Here is a tiny trained network, its code and every weight. The questions are about switching its units off for an input and a target symbol, where a switched-off unit gives its printed mean instead of its output.

import numpy as np


def w(rows, s, z=0):
    codes = np.array(rows[::2]) - 128.0
    scale = np.full(codes.shape[1], s)
    scale[-1] = z or s
    return codes * scale


def f(y):
    return y / 2 * (1 + np.tanh(0.7978845608 * (y + 0.044715 * y**3)))


def softmax(a):
    e = np.exp(a - a.max(-1, keepdims=True))
    return e / e.sum(-1, keepdims=True)


def log_softmax(a):
    a = a - a.max(-1, keepdims=True)
    return a - np.log(np.exp(a).sum(-1, keepdims=True))


def net(x, mask):
    ids = ['αβδζθλμξστω'.index(c) for c in x.split()]
    T = len(ids)
    res = E[ids] + P[:T]
    u = 0
    for l in range(3):
        q, k, v = (res @ M[l].T for M in (Q, K, V))
        z = softmax(np.where(np.tri(T) > 0, q @ k.T / 3**0.5, -1e9)) @ v
        res = res + np.where(mask[u], z, O[l][:, -1]) @ O[l][:, :-1]
        u += 1
        y = f(res @ A[l][:, :-1].T + A[l][:, -1])
        res = res + np.where(mask[u : u + 4], y, B[l][:, -1]) @ B[l][:, :-1]
        u += 4
    return log_softmax(res[-1] @ U[:, :-1].T + U[:, -1])


Q, K, V, O, A, B = {}, {}, {}, {}, {}, {}
E = w([
[103,100,141,91],'α',
[133,146,106,114],'β',
[194,44,111,120],'δ',
[165,137,33,240],'ζ',
[137,3,185,2],'θ',
[163,197,61,157],'λ',
[156,138,157,144],'μ',
[76,144,107,46],'ξ',
[86,157,161,98],'σ',
[111,31,78,133],'τ',
[62,194,149,118],'ω',
],0.0059)
P = w([
[202,147,148,106],'0',
[147,196,92,224],'1',
[32,123,5,80],'2',
[86,177,184,185],'3',
[209,146,109,137],'4',
[45,37,55,102],'5',
[90,175,179,181],'6',
[221,128,111,103],'7',
[45,11,67,136],'8',
[82,162,190,169],'9',
[233,140,105,100],'10',
[41,2,72,172],'11',
],0.0084)
Q[0] = w([
[207,46,187,80],'L0H0',
[52,88,75,31],'L0H0',
[1,179,110,57],'L0H0',
],0.0036)
K[0] = w([
[97,181,145,255],'L0H0',
[225,169,227,101],'L0H0',
[194,73,243,75],'L0H0',
],0.0046)
V[0] = w([
[225,201,100,191],'L0H0',
[222,49,214,105],'L0H0',
[233,181,255,102],'L0H0',
],0.0049)
O[0] = w([
[223,198,54,67,246],'L0H0',
[251,61,182,140,56],'L0H0',
[254,145,174,22,52],'L0H0',
],0.0051,0.0013)
A[0] = w([
[179,142,236,53,207],'L0N0',
[254,164,108,109,235],'L0N1',
[114,126,135,143,174],'L0N2',
[68,160,49,109,2],'L0N3',
],0.0079,0.00085)
B[0] = w([
[235,133,197,67,146],'L0N0',
[254,140,90,137,252],'L0N1',
[97,147,135,147,142],'L0N2',
[142,96,121,59,201],'L0N3',
],0.007,0.0021)
Q[1] = w([
[47,199,200,162],'L1H0',
[254,176,114,153],'L1H0',
[201,141,115,105],'L1H0',
],0.0093)
K[1] = w([
[41,218,146,166],'L1H0',
[240,179,120,132],'L1H0',
[254,169,89,60],'L1H0',
],0.0084)
V[1] = w([
[157,170,53,154],'L1H0',
[126,209,62,197],'L1H0',
[68,145,254,133],'L1H0',
],0.0049)
O[1] = w([
[254,69,170,185,183],'L1H0',
[226,116,232,254,123],'L1H0',
[105,228,130,109,4],'L1H0',
],0.0053,0.0034)
A[1] = w([
[115,114,45,141,7],'L1N0',
[128,114,138,105,218],'L1N1',
[151,249,177,120,187],'L1N2',
[114,88,91,128,247],'L1N3',
],0.011,0.0014)
B[1] = w([
[124,143,176,66,230],'L1N0',
[135,127,100,171,151],'L1N1',
[133,253,208,94,189],'L1N2',
[83,189,117,87,254],'L1N3',
],0.0071,0.003)
Q[2] = w([
[148,109,150,108],'L2H0',
[2,149,131,155],'L2H0',
[180,114,138,111],'L2H0',
],0.0092)
K[2] = w([
[157,118,149,157],'L2H0',
[2,57,29,81],'L2H0',
[197,160,165,164],'L2H0',
],0.0075)
V[2] = w([
[136,1,47,154],'L2H0',
[71,152,101,144],'L2H0',
[103,160,77,223],'L2H0',
],0.0097)
O[2] = w([
[113,59,2,172,149],'L2H0',
[221,145,115,84,38],'L2H0',
[220,174,101,163,1],'L2H0',
],0.0076,0.0049)
A[2] = w([
[92,191,214,54,88],'L2N0',
[116,133,210,255,152],'L2N1',
[114,106,18,156,197],'L2N2',
[234,211,134,116,255],'L2N3',
],0.0068,0.0047)
B[2] = w([
[67,133,120,165,187],'L2N0',
[211,58,254,166,187],'L2N1',
[96,189,103,138,255],'L2N2',
[216,191,77,110,183],'L2N3',
],0.0081,0.006)
U = w([
[128,192,146,101,79],'α',
[140,102,161,113,100],'β',
[62,105,58,179,225],'δ',
[196,80,101,254,95],'ζ',
[80,219,64,24,203],'θ',
[184,13,171,154,104],'λ',
[46,78,224,139,4],'μ',
[193,155,126,91,153],'ξ',
[99,218,165,129,39],'σ',
[229,176,91,109,148],'τ',
[167,176,183,121,152],'ω',
],0.0057,0.0036)

Each question gives the input, a string of symbols that net reads in full, and the target symbol t.
The units are the heads (3 rows each of Q, K, V and O) and the neurons (one row each of A and B). Each row of codes is followed by its name. A weight is (code - 128) times the scale printed after its matrix; where a second scale follows, it is the last column's (O, A, B and U).
mask holds one flag per unit, layer by layer, with each layer's heads first. A switched-off unit (its flag False) gives its mean, the last column of its rows in O or B, instead of its output. The means were averaged over made-up inputs and are rounded, as every weight is.
A unit's drop is (log p(t) with every unit on - log p(t) with that unit switched off) / (log p(t) with every unit on - log p(t) with every unit switched off).
The circuit of an input: a set's keep is (log p(t) with only the set's units on - log p(t) with every unit switched off) / (log p(t) with every unit on - log p(t) with every unit switched off). Starting from the 12 units with the biggest drops (on a tie, the unit counted first), units are removed one at a time, each time the one whose removal leaves the highest keep (on an exact tie, the one counted first), for as long as the keep stays at least 0.8.
circuit, biggest first: the units of the circuit, biggest drop first
most important unit: the unit with the biggest drop
k most important neurons: the k neurons with the biggest drops, biggest first
k most important neurons of layer l: the k neurons of layer l with the biggest drops, biggest first
input λ τ ξ δ β, target λ: 2 most important neurons : (L0N1; L2N1)
input μ α μ μ δ, target μ: circuit, biggest first : (L2H0; L0H0; L0N0; L1N2)
input μ δ ζ λ ζ μ δ σ δ ξ α, target μ: 2 most important neurons : (L0N0; L0N1)
input ζ ξ τ μ τ ξ τ τ, target ζ: most important unit : L1H0
input μ θ μ θ σ ζ, target θ: circuit, biggest first : (L2N1; L1N3; L1N0)
input λ ζ ζ ζ σ ζ λ δ, target λ: 3 most important neurons : (L0N1; L1N2; L2N1)
input θ δ μ ζ ξ, target θ: circuit, biggest first : (L1H0; L0H0; L0N0)
input μ ζ ξ ζ α, target μ: 2 most important neurons : (L0N1; L0N0)
input θ β λ τ μ μ ζ τ, target θ: circuit, biggest first : (L1H0; L0H0; L0N0)
input μ μ μ λ θ, target μ: circuit, biggest first : (L2H0; L0H0; L0N0; L2N0)
input τ ξ δ ω σ τ β τ ζ μ λ, target τ: 3 most important neurons : (L2N3; L1N2; L0N1)
input ζ μ τ τ λ θ, target θ: circuit, biggest first : (L1H0; L1N3; L2N1)
input δ μ α λ ζ λ ω ζ λ μ τ, target δ: 2 most important neurons of layer 0 : (L0N1; L0N0)
input θ μ μ ζ δ ω σ μ ζ τ ζ, target θ: circuit, biggest first : (L1H0; L0H0; L0N0)
input λ δ μ θ μ ζ τ σ, target λ: 2 most important neurons : (L0N1; L2N1)
input δ ζ β μ σ, target δ: most important unit : L0H0
input μ ζ μ ζ σ, target μ: 3 most important neurons : (L0N1; L0N0; L1N2)
input δ δ ζ ξ ζ μ μ ω τ ξ ω, target δ: 2 most important neurons of layer 0 : (L0N1; L0N0)
input μ β μ β ω σ λ τ ζ μ β, target μ: 2 most important neurons of layer 0 : (L0N1; L0N0)
input λ σ ζ ω τ, target λ: 4 most important neurons : (L0N1; L1N2; L2N1; L2N2)
input δ α μ τ τ, target δ: 2 most important neurons : (L0N1; L1N2)
input μ μ τ λ ω ξ μ τ λ ζ μ, target μ: most important unit : L0H0
input θ ξ ω μ μ σ θ τ, target θ: 2 most important neurons : (L0N0; L2N1)
input τ α μ σ β μ ξ λ, target τ: 2 most important neurons : (L2N3; L1N2)
input μ ξ μ μ τ μ μ λ, target μ: 3 most important neurons : (L0N0; L0N1; L1N2)
input ω σ μ λ δ α μ λ, target ω: 3 most important neurons : (L1N2; L0N0; L0N1)
